(in the rows, 128 means zero)
Rows lie near named flat spaces through zero. A row that begins with a name and a colon came from that space; any other row is followed by the name of its block's space that it lies nearest.
gavuluk: [137 175  90 146 147 221 145 165 123 144  79 134 154 142 132  86 137 114
 182  95 108 167 102 126 158 103 114 155 104 137 137]
pegifrevo: [110 125 130  79 165  66 102 143 158  91 104 147 140 122 152 134  83 131
 129 110 149 134 133 147 131 134 127 146 158 118 110]
gavuluk: [119 150 125 142 152 118 125 139 170 132 132 105 134 145 141 123 120 138
 167  93 156 126 123 131 133 142 153 145 115 107 138]
gavuluk: [149 121  59 152  85 151 128 118  76 143  98 138 134 109 136 191 128 111
  59 183 122 144  94 141 127  81  79 104  93 167  83]
povvubid: [177 155 132 154 103 157 120 148 135 127 157 142 121 163  98 128 146 120
 125 106 200 198  86 194 195  99 151 123 125 128  46]
mibipsuge: [143 144 148 169 118 128 185 118  93 131 175 164 103 126 128  74 173 155
 112 122 141 101 161 167 126 134 103 104  98 128  96]
mibipsuge: [132 117 156  64 133 131 111 149 147 119 114 123 106 114 153 139 134 154
 152 106  98 199 110 118 127 125 166 133 142 132 164]
gavuluk: [115 192  90 154 127 158 111 145 153 127  94 144 151 137 117 120  71  83
 141 131 157 116 111 118 125 104  66 136 106 113 131]
zukenum: [148 126  76 157 114 204 110 112  85 176  84  93 176 152  99 174 140  94
 151 152 109 136  97 116 161 114 134 154 121 149 130]
zukenum: [160  93 160 152 121 163 125 141  86 132 141 108 119 176  91 110 173 173
 173 110 104 165 141 114 151 131 175 125 125 128 133]
povvubid: [121 103 182  79 133 141 165 135 123 111 152 152  93  89 138  65 169 143
 117 118  66 143 146 110 110 142 143 114 160 140 161]
zukenum: [129 117 132 140 126 144 129 119 112 137 130 117 136 137 109 124 140 127
 140 135 110 115 134 109 125 138 132 129 130 127 142]
gavuluk: [120 128 160 102 161 107 112 180 201  69 148 142 145 110 133 119 101 146
 126 101 124 198  65 105 126 183 144 116 160  95 105]
kupudleses: [141  94 146 150 114 138 119 124  86 118 144 126 132 142  85 133 145 153
 128 151  88 135 124  84 107 155 120 100 123 121 135]
kupudleses: [162 135 133 143 111 125 125 135  69 117 122 174 155 136 126 168 119 169
 115 157 130 171 118 166 145 145  80 114 104 121  72]
pegifrevo: [144  88  89 118  93 168 125 109  71 147 101 122 131 105 118 171 153 104
  77 178  80 145 103 112 127  96 118 115 133 174 120]
povvubid: [108 151 164 119  96 113 142 124 144 137 145 128  79  96 169 139 115 169
 130 144  96 122 154  88  58 136  99  97  78 111 216]
zukenum: [ 87 111 108 194 181  88 181 173 231  97 165  88 174  98 197 130 109 149
  84 114 134  90  99 111 122 205 157 130 134 103  85]
kupudleses: [134 178 101  89 136 164 132 132 135 157  88 137 129 111 168 137 134 120
 162 102 132 173 102 163 145 103 126 156 106 141 146]
povvubid: [137 136 114 113 118  96 116 110  86 140 101 144 114 139 148 156 119 148
 134 133 150 122 164 169 129  93 107 135 101 139 124]
kupudleses: [135 152 182 107  93 169 174 114 169 182 173 103 110  84 184 155 165 136
 127 133 116 157 120 157 146 158 179 140 130 128 172]
kupudleses: [ 90 100  83 186 206  59  94 150 164  66 116 111 165 197  67  56  78  92
 145  85 188  28 159  98 133 127 131 147 166 103  73]
kupudleses: [136 129 101 119 102 102 125 156 130 106 107 148  94 113 173 160 101 145
  74 140 148 168 125 155 124  67 102 106 101 150  95]
zukenum: [143 187 146 147 163 167 140 142 163 124 161 150 147 157  84  47 151 100
 184  65 182 145  97 166 177 152 144 148 143 100  87]
gavuluk: [142 104 165  97 142 115 119 165 150  93 144 131 113 130 135 121 143 171
 139  96 117 205 100 128 140 145 173 118 146 121 113]
mibipsuge: [110 122 149  88 155 128 123 139 146 121 108 124 143 116 147 122 115 137
 158 116  92 137 134 107 122 155 143 149 152 119 167]
pegifrevo: [123 145 139 111 150  99 127  99 143 136 162 122 102 123 117 107 168 144
 165  88 141 123 111 123  96 159 150 119 108 110 156]
zukenum: [ 90 125 126 132 184  37  67 174 231  60 126 105 165 146 133 160  37 146
 144 101 169 135  89  81 102 185 137 129 144  69 116]
povvubid: [116 123  76 131 121  99  80  96  97 156  68  99 149 153 131 202  81 115
 143 159 142  82 157 120 115  96 107 152 107 135 155]
gavuluk: [106 166  89 176 143 162 160 169 171 111 110 144 165 113 150  96  85  90
  99 134 137 103 114 124 138 123  78 135 125 124  97]
kupudleses: [127 144 126  88 143 158 142 123 132 151 113 125 130 100 158 128 157 132
 156 109  97 160 105 133 128 140 146 146 125 138 160]
pegifrevo: [117  81 125 125 115 109 101 146 110 104  93 118 121 146 125 142  86 131
 107 157 105 111 171  93 118  89 119 125 146 141 142]
gavuluk: [146 146 136 105  82 111  66 127 102 132  95 131  60 187 101 133  91 127
 164 117 182 144 185 143 131  20 121 126 102 136 164]
kupudleses: [154 144 162 141 105 179 163 110 111 176 159 119 147 117 141 154 173 148
 146 140 111 154 115 158 158 174 153 139 118 123 134]
mibipsuge: [122 139 181  68 102 149 136 137 154 140 114 144 127 100 168 136  90  99
 112 151 122 141 166 163 167 109 136 160 183 137 152]
povvubid: [160 104 154 130  91 136 108 144 122 122 141 124 120 151 112 160 124 134
 107 143 149 179 122 153 171 105 157 121 149 135  89]
mibipsuge: [128 103 141  80 120 137  90 128 145 129 121  97 109 119 116 156 136 128
 145 125  92 178  91  78 108 128 169 122 143 132 181]
gavuluk: [127 170 122 156 120 196 114 113 118 170 113 102 138 157  87 114 134 110
 204 120 110 115 123  79 113 132 118 140  94 110 203]
mibipsuge: [134 129 132 160 126 139 137 142 134 139 128 109 137 154 140 131 124 143
 145 120 144 124 149 143 155 124 148 143 121 123 121]
povvubid: [103 150 132 146 130 148 123 119 159 139 139 105 127 126 105 107 120 108
 157 126 110  94 120  65  87 152 118 121 115 105 193]
pegifrevo: [ 88 167  97  76 189 113 119 162 216  98  87 143 194  68 187 154  65 101
 123 115 117 158  53 118 120 185 104 157 156 107 122]
mibipsuge: [134 141 109 141 112 137 139 113 139 146 151 116 101 121 124 124 157 110
 113 120 151 126 108 138 124 107 140 115 110 140 123]
zukenum: [104  97 171  49 132  60  87 101 144 117 127 118  92 122 127 136 107 126
 139 124 125 106 170 110  99 122 159 135 169 124 186]
zukenum: [143 116 113 176 133 153 186 161 134 125 148 123 114 136 157  81 171 142
 102 100 145 132 141 171 171  98 161 129 122 153  69]
mibipsuge: [126 168 176 100  95 211 120 134 154 141 133 137  93 136  74  51 122  56
 159 119 122 134 143  99 141  82 130 135 165 128 193]
zukenum: [159 107 100 139 123 124 109 145  90 130  94 120 140 160 144 180 127 166
 133 128 143 176 124 166 166  98 144 138 109 145  82]
kupudleses: [114 183  69 152 131 150 144 114 153 152 125 124 134  94 145 140 134 103
 122 127 133 118  71 112  91 136  88 116  75 125 143]
gavuluk: [125 144 142 139 135 127 139 115 124 130 147 143 147 121 115 118 130 126
 133 134 127 108 126 129 122 167 108 126 129 110 124]
pegifrevo: [121 119 150 158 134 107 132 114  99 126 141 131 148 139 114 132 121 161
 144 148 106  88 157 102 100 178 102 119 113 102 146]
mibipsuge: [120 110  60 157 125 125  85  96 150 158 121  53 135 146  98 187 137  92
 132 131 146 106  76  82 108 117 166 128 110 136 145]
povvubid: [ 94 131 131  76 163 119 172 115 120 130 111 150 108  73 178  77 154 142
 137 112  65  95 159 110  77 141 108 133 122 141 191]
pegifrevo: [123 132 116 112 147  82  81  99 133 139 117 106 155 141 122 191 110 140
 165 124 148 125 107 124 115 165 139 143 118 105 142]
gavuluk: [103 145 107 160 151 192 156 162 170 137 105 100 149 129 142  78 120  99
 154 109 100 105 130  88 135 122 136 153 132 129 164]
povvubid: [107 131 188 205 150 144 145 156 157 129 137 101 195 189 119  93  70 138
 186 131 138  48 215 116 172 186 140 177 162  76 145]
povvubid: [143 158 141 150 118 132 129 108  88 136 142 157 113 161  85  86 139 124
 155 119 161 100 163 153 133 111  98 123 108 118 120]
pegifrevo: [ 89 156 124 110 172  85 113 153 164  93  78 161 182 130 155 116  30 101
 134 130 155  78 170 146 142 137  77 170 165 104 113]
gavuluk: [121 129 167 112 115 127  70 140 172 114 141  97 106 149  86 141 100 133
 170 119 120 164 101  54  94 142 151 110 130  94 196]
pegifrevo: [120 169 123 141 136 138 148 183 217 109 137 128 127 115 178 115  97 121
 112  98 171 167  96 155 156 117 140 135 126 118  97]
povvubid: [112 135 135 142 157 111  82 110 151 125 137  98 144 171  64 110 114 113
 194 102 146  91 122  76 106 163 144 136 134  89 167]
mibipsuge: [ 79 133  64 128 147 134  94  49 142 172 107  77 159 118  68 131 119  16
 139 151 121   4 115  55  81 137 116 151 151 131 196]
kupudleses: [116 104 111 178 161  70 106 147 131  76 130 137 155 172  88 104  86 127
 115 123 169  78 149 120 131 136 107 122 144 107  66]
povvubid: [118 108  54 140 149 115 128 101  83 126  95 140 163 114 113 139 130  91
  87 155 118  77 114 125 115 121  85 128 130 154  85]
kupudleses: [138  94 159 177 105 136 151 126 137 141 177  91 122 147 118 129 152 137
 109 140 136 105 151 129 151 142 176 123 142 126 115]
kupudleses: [112  64  84 120 154 119 140  98  87 127 116 109 119 117 106  93 179 102
 101 129  85  70 141  95 104 110 147 125 152 169 129]
pegifrevo: [109 110 141 119 142 114 130 165 165  92 128 124 118 112 150 114 109 150
 117 121  98 145 122  87 102 139 132 114 135 120 147]
mibipsuge: [153 151 147  97  98 166 131 118 124 162 141 118  54 143 123  94 182 127
 166  85 149 170 138 155 144  62 176 128 108 150 167]
zukenum: [126 134 167  47 117 112 122  81 118 157 132 138 107  95 142 146 145 118
 139 134 116 128 145 152 121 136 144 143 152 135 175]
zukenum: [129 123 116 155  98 187 169 137 128 147 137 113 113 100 146 121 157 120
  93 150  86 134 114 103 119 112 126 110 112 152 146]
pegifrevo: [154 132 161 119 133 139 122 143 104 123 115 157 170 156 122 135 108 135
 147 130 150 155 149 188 197 140 131 161 164 120  77]
zukenum: [146  85  67 206 107 153 133 116  23 146  86 117 162 163 108 166 134 146
 106 184  94  85 161 112 128 102  83 120  88 156 100]
mibipsuge: [139  99  79 204 112 115 118  94 103 138 170  88 119 146  73 156 174 132
 103 144 136  99  83  83  86 143 131  80  81 128 107]
pegifrevo: [132 105 119  88 160  15  98  62  85 124 148 143 149 107 129 209 152 180
 126 135 139 122  96 154  85 210 121 113 109 109  98]
[154 162 110 131 143 130 111 142 131 136 118 126 132 154 139 152 142 165
 179  84 164 194  87 165 151 129 146 137  87 117 105] | gavuluk
[113 110 149 106 153  93 116 138 182 118 140  96 140 122 154 155 117 148
 141 110 129 143 113 118 129 170 179 142 152 109 140] | zukenum
[121 209 147  30 149 148 102 111 134 149  78 175 146 103 144 125  98 101
 201 104 128 163 118 159 134 136  93 172 137 113 184] | kupudleses
[140 116 138 155 115 108 176 153 142 103 179 146 100  96 167 124 159 174
  65 129 129 162 105 149 118 142 127  84 104 133  76] | pegifrevo
[134 119 160 145 127 148 117 133 137 136 150  93 126 148 108 135 147 166
 178 115  99 154 113  79 111 170 162 119 112 103 177] | pegifrevo
[132  99 132 128 116 120 117 148 124 109 123 120  91 149 120 109 128 139
 121 119 128 138 152 115 127  81 146 116 131 142 132] | zukenum
[141 147 159  88 116 140 152 138 131 114 156 168  76  95 135  83 165 139
 115 107 118 180 110 143 116 115 123  99 122 137 131] | mibipsuge
[136 174 152 132 157 103 140 126 129 109 156 179 140 137 113  83 130 139
 153  96 174 124 130 177 141 164 100 130 124  97  84] | zukenum
[137 152 151 197 166 149 187 180 182  93 188 151 172 133 130  64 142 140
 118  92 162 143  94 166 179 195 139 128 145  96  33] | povvubid
[ 97 138 131 135 168  92 138 138 155 102 128 143 182  93 159 149  90 156
 124 143  96 110 106  96  88 218  84 124 122  90 133] | pegifrevo
[153 132 121 208 147 141 155 144  77 113 145 153 154 178  91  79 152 162
 149 112 147 111 147 152 154 145 104 121 101 114  61] | zukenum
[124 122  98 118 111 113 107 120 103 125  95 138 113 131 125 142 102 107
 103 149 136 110 148 129 117  74  96 123 122 148 127] | zukenum
[123 113 106  98 161  93 114 153 151  94 115 130 135 102 158 157 127 164
 121 109 107 185  69 111 103 156 135 115 119 125 114] | mibipsuge
[137 119 147 115 133 145 164 156 120 103 134 169 137 100 148 100 139 136
  92 133 104 160 122 153 150 138 115 122 153 140  85] | pegifrevo
[159 147  97 147  88 119  95 101  84 155 121 126 113 152 112 196 131 145
 132 146 164 153 109 150 122  98 106 109  70 131 116] | gavuluk
[126 147 107 153 134 110 129 112 109 128 130 143 133 136 115 122 126 128
 130 129 148  97 133 134 112 132  92 119 101 119 114] | povvubid
[150 135 129  94 138 113 129  94  43 134 110 181 104 154  99  75 164 128
 155 105 151 108 185 193 150  82 108 141 129 150 101] | povvubid
[100 117 126 160 138 124 123 141 199 142 139  51 115 148 145 130 120 133
 160 102 134  99 137  78 112 132 190 140 120 113 187] | gavuluk
[135 150  67 166 115 191 144 166 125 125  89 139 151 116 142 134 111 103
  94 147 114 158  86 121 140  90  82 121 103 150  95] | gavuluk
[129 144 149 153 111  98 109 130 142 128 143 118 120 151 130 159  98 160
 146 132 156 126 142 123 113 140 121 117  97  98 145] | povvubid
[145  87 198 104 105 121 146 139  85 114 138 154 107 136 137 110 133 165
 113 146 105 137 200 157 156 117 141 128 163 139 121] | povvubid
[158 186 125 121 149 118 157 136 133 135 139 174 163 111 180 155 141 163
 136 101 180 189  86 235 179 168 118 146 104 114  45] | zukenum
[134 123 120 132 111 147 146 131 111 134 120 137 129 115 143 134 130 120
  98 149 117 129 136 142 140 109 115 127 130 147 114] | povvubid
[119 150 158  67 132 133  89 122 180 131 130 117 116 122 110 126 115  94
 165 104 137 159  99 111 127 134 161 143 161 113 175] | zukenum
[134 147 149 127 106 127 123 148 147 152 106 108 126 148 186 177  90 161
 154 128 153 151 168 165 160 105 149 157 111 121 151] | povvubid
[102 122 119  88 145 123 115 124 149 118 103 131 141 104 128 121 102  84
 115 136 111 106 125 107 118 126 120 143 167 135 146] | gavuluk
[130 125 143 139 130 131 149 137 132 122 148 132 117 126 133 103 145 142
 124 118 125 130 135 132 130 134 136 120 126 127 121] | zukenum
[137 133 139  96  99 101 156 152 135 111 136 162  71  86 197 140 131 167
  71 132 132 179 133 170 117  87 113  98 103 150 110] | zukenum
[106 121  92 203 102 119 146 117 103 135 120 121 147 123 137 157  88 124
  77 193 113  44 164  92  87 127  57 106  90 126 134] | pegifrevo
[170 117 130 139  85 204 118 136 112 163 129  94 118 154 106 156 166 121
 141 130 125 197  96 137 178  91 182 133 129 152 124] | pegifrevo

Rows lie near named flat spaces through zero. A row that begins with a name and a colon came from that space; any other row is followed by the name of its block's space that it lies nearest.
vadkinem: [ 82 136 122  85 137 137 100  91 147 162  67 117  76 100 124 174 132 156
 102 121 112 137 170 156 149  92 104 175 144 115 145]
vadkinem: [113 100 209 154 140  92  84  78 145 167 150 131  79 118  90 194  92 129
 138 144 121 131 118 147 158 143 125 179 167 132 152]
nuznem: [139 131 168  99 182 190  79 137 154  62 163 134 131 154 155 156 138 158
  79 107  78 172 105 176 211 126 184 177 136  93 142]
gegitmot: [141 142  99 127 115 145 128 127 124 121 121 136 131 123 108 175 120 133
 134 113 121 145 153 146 117 112 128 134 122 134 128]
refgetil: [155 149 125 123 119 127 111 120 123 112 140 144 126 148  91 162 125 136
 143 128 129 161 113 148 138 126 144 137 121 147 150]
vadkinem: [117 105 147 149 121  99 120 121 135 147 117  99 126  81 132 125 113 124
 104 118 143  94 131 128 132 115  90 145 134 120 111]
nuznem: [ 96 129 115 147  95 106 117  72 105  87 160 122 183 120 119 128  34 135
 163 125 169  79 101 135 106 117 133  95 136 135 116]
vadkinem: [ 93 128 105 113 168 141 118 123 158 128  84  67 136  93 140  96 167 149
  66  92 127 109 114 149 183  83 121 164 115 112  90]
vadkinem: [126  97 173 158 172 122 118 115 133 103 190 118 137 161 125  83 134 115
 138 147 126 117  51 118 164 166 172 133 144 137 116]
vadkinem: [ 68 108  97  65 122 151 112  95 120 128  70 124  72  83 174 125 122 145
 101 142 110 106 177 129 107 107  77 157 160 107 141]
nuznem: [193 168 120 216  91  67 191 184 127 177 149 120 215 152  72 111 133  96
 173 102 186 123 111  98  96 132 143  48  65 160  91]
nuznem: [120 169 130 110  98  77  95  96 125 104 117 107 173 126 102 102  86 157
 124 114 184 113  76 153 160  92 124 115 103 140 145]
gegitmot: [ 90 149  91  72 147 152 132 113 139 168  64 133  73 142 125 135 178 146
 126 140 106 156 162 130 131 112 127 147 131 131 146]
vadkinem: [145 127 137 137 143 141 129 133 124 103 166 142 139 163 122 120 133 122
 145 137 120 143  98 126 137 151 164 120 129 136 131]
nuznem: [124 136 211  63 127 129  97 167 148 136 104 156  95 129 212 105 133 150
  73 143 105 147 160 127 165 137 108 140 138  68 186]
refgetil: [137  41 191 229 163 100 158 145 143 191 173 100 100  92 125 123 148  71
 131 141 114  86 123  86 112 177 108 149 160 130  75]
nuznem: [102 105 104 111 169 182  82  71 127  55 155 114 114 122 115 167 112 149
 114 118  96 134  97 174 167 115 159 187 158 132 118]
refgetil: [138 155 123 155 141 119 119 124 157 153 110  95 151 116  77 178 137 143
 110  83 136 143 126 165 170  88 141 152 102 135 106]
nuznem: [ 98 137 157  78 183 217 109 132 145  69 166 166 140 190 200 135 118 156
 112 130  68 160 136 147 174 148 210 128 149  73 147]
gegitmot: [200  99 153 140  73 106  97 145  90  67 175 154 119  94 126 149  89 110
 126 142 136 133 116 133  99 149  81 143 140 141 160]
refgetil: [184 119 186 163 150 135 126 147 140 177 167 177  67 173  74 219 162 105
 165 151  82 200 145 131 133 177 162 159 145 148 161]
gegitmot: [180 119 168  59  70 102  80 152  96  96 115 176  55 104 158 122 129 131
 104 173 123 161 140 126 111 148  55 159 146 127 217]
nuznem: [156 114 124 155 157 160 144 156 137 132 147 130 120 138 119 153 166 112
 125 119  96 152 137 128 132 142 150 144 127 130 108]
vadkinem: [115 137 122  95 142 156 112 109 130 122 120 147  98 148 124 158 135 143
 133 137 103 157 139 144 139 128 146 147 141 127 151]
vadkinem: [135  92 139 139 156 154  98 122 133  76 157 104 129  97 139 138 125 130
  88 110 107 120 104 153 163 123 129 176 144 117 108]
refgetil: [150 127 131  95 103 139 117 126  94  86 159 183 103 163 138 126 112 123
 163 170 118 153 121 117  96 165 134 113 146 140 177]
gegitmot: [113 129 116 102 133 146 136 139 130 133 105 131 116 126 158 113 145 132
 115 131 116 129 151 120 123 125 121 126 130 113 130]
gegitmot: [108 105  76 106 145 175 156 142 121 126 101 124 100 113 165 106 169 118
 115 134  98 120 165 109  97 130 113 133 139 120 106]
refgetil: [122 149 123 108 129 126 124 137 134 112 115 116 155 133 145  93 133 143
 108 116 141 124 112 133 150 112 134 116 110 117 128]
refgetil: [174 112 188 183 123 101 125 165 135 113 179 118 175 116 137 119 105 112
 110 110 142 114 101 127 148 142 130 119 117 114 112]
gegitmot: [103 139  82 119 156 147 146 113 140 166  90 116 100 140  97 141 176 131
 138 126 114 144 142 129 129 115 141 141 124 146 113]
refgetil: [166 153 132 131  63 140 108 135 107  78 156 170 172 112 135 217  34 141
 138 103 131 140 180 161  96 112 118 109 124 107 153]
gegitmot: [118 127 138 110 139 131 145 161 138 145 106 122 127 128 174  76 159 127
 102 131 124 119 139 106 133 132 119 114 121 105 125]
nuznem: [145 157 134 107 110  78 107 132 137 147  86 105 121 113  99 104 154 143
 102 120 161 138 101 140 160  99  97 144 101 144 149]
gegitmot: [180 151 143 153 121  96 151 191 145 168 110 113 148 125 115 106 178 117
 105 107 145 145 127 117 142 121 115 115  86 131 120]
refgetil: [147 144 131  93  80 165 121 135 101 103 143 206 111 146 154 207  71 134
 160 146  98 165 203 135  74 145 127 108 147 108 183]
[133  97 137 124 142 141  97 115 131 110 130 116  91  94 125 156 135 130
  99 125 106 133 127 149 147 123 107 183 150 127 130] | nuznem
[103 167 114  15  87 176  90 120 116  97  73 185  88 123 188 183  89 174
 106 136  96 165 216 158 113 101 102 138 144  84 203] | gegitmot
[105 140  58  68  98 159 156 141 100 112  83 150 119 124 179  89 137 132
 133 144 124 120 177 103  69 121 100  92 126 119 139] | vadkinem
[ 73 115  95  61 135 164 117  98 119 115  87 136  78 115 171 114 134 144
 115 150 104 121 159 126 114 120 107 147 157 113 145] | vadkinem
[117 112 134 110 179 129 139 123 136 166 120 132  60 174 111  78 214 114
 145 174 107 154  89  99 144 167 151 147 142 157 141] | refgetil
[113 109  90 111 161 171 142 123 129 141 109 131  77 134 126 137 181 120
 132 142  89 146 149 121 116 138 134 154 145 138 120] | nuznem
[115 143 181 170 159  69 143 117 154 193 144 109 147 178  86  82 149 120
 158 140 163 121  63 107 166 148 171 102 112 149 119] | vadkinem
[103 106 159  97 154 180 111 126 133  97 148 154 107 138 189 142 111 138
 111 140  82 134 154 133 139 147 148 144 162  86 144] | nuznem
[109  96 200  82 133 156 115 157 136 138 121 167  73 115 228 126 120 130
  91 157  80 131 192 110 123 159 101 142 169  64 169] | nuznem
[ 81 116  93 134 153 195 151  95 113  86 176 154 158 171 154 141  84 126
 176 137 100 112 139 120  96 152 192  92 155 117 103] | nuznem
[170 131 161 151 132 122 128 167 141 134 142 127 140 127 126 138 144 121
 108 113 123 146 127 132 148 133 131 134 113 120 127] | nuznem
[131 122  92  87 158 204  96 124 130  57 128 126 113 117 146 166 144 151
  86 106  79 158 139 171 160 107 143 181 139 112 127] | vadkinem
[155 124 121 168 127 116 116 119 127 106 153 105 154 112  84 152 117 124
 127 105 142 125  96 150 143 115 132 145 118 149 106] | nuznem
[ 46  67 107 106 171 173 136  83 115 100 141 121  97 126 189  68 123 120
 135 165 100  77 118  98 106 157 136 132 181 113 103] | gegitmot
[ 95 120  89 112 119 155 137  97 119 156  98 148  81 116 120 189 117 128
 154 139 103 133 193 128  82 123 112 139 154 132 134] | refgetil
[ 98 108  63 143 153 179 176 112 114 139 136 142 113 154 122 137 149 106
 178 145  99 124 155 101  74 151 158 107 146 146  94] | nuznem
[196 113 192 200  89  81 174 214 132 192 148 145 149 107 148 131 127  84
 130 124 140 119 174  84  84 161  90  86 110 110 119] | nuznem
[166 146 170 143 101  75 104 146 136 128 129 111 156 107 112 123 112 135
 102 108 163 127 102 144 159 110 105 132 103 127 140] | nuznem
[157 145 124 157 125 138 172 206 146 140 119 111 194 116 170 101 148 119
  92  85 132 117 161 114 126 113 128  88  86  93  87] | gegitmot
[ 89  97 129  83 133 132  91  64 106 106 131 148  56 132 124 129 115 134
 150 178 114 128 108 129 119 149 117 164 177 147 168] | gegitmot
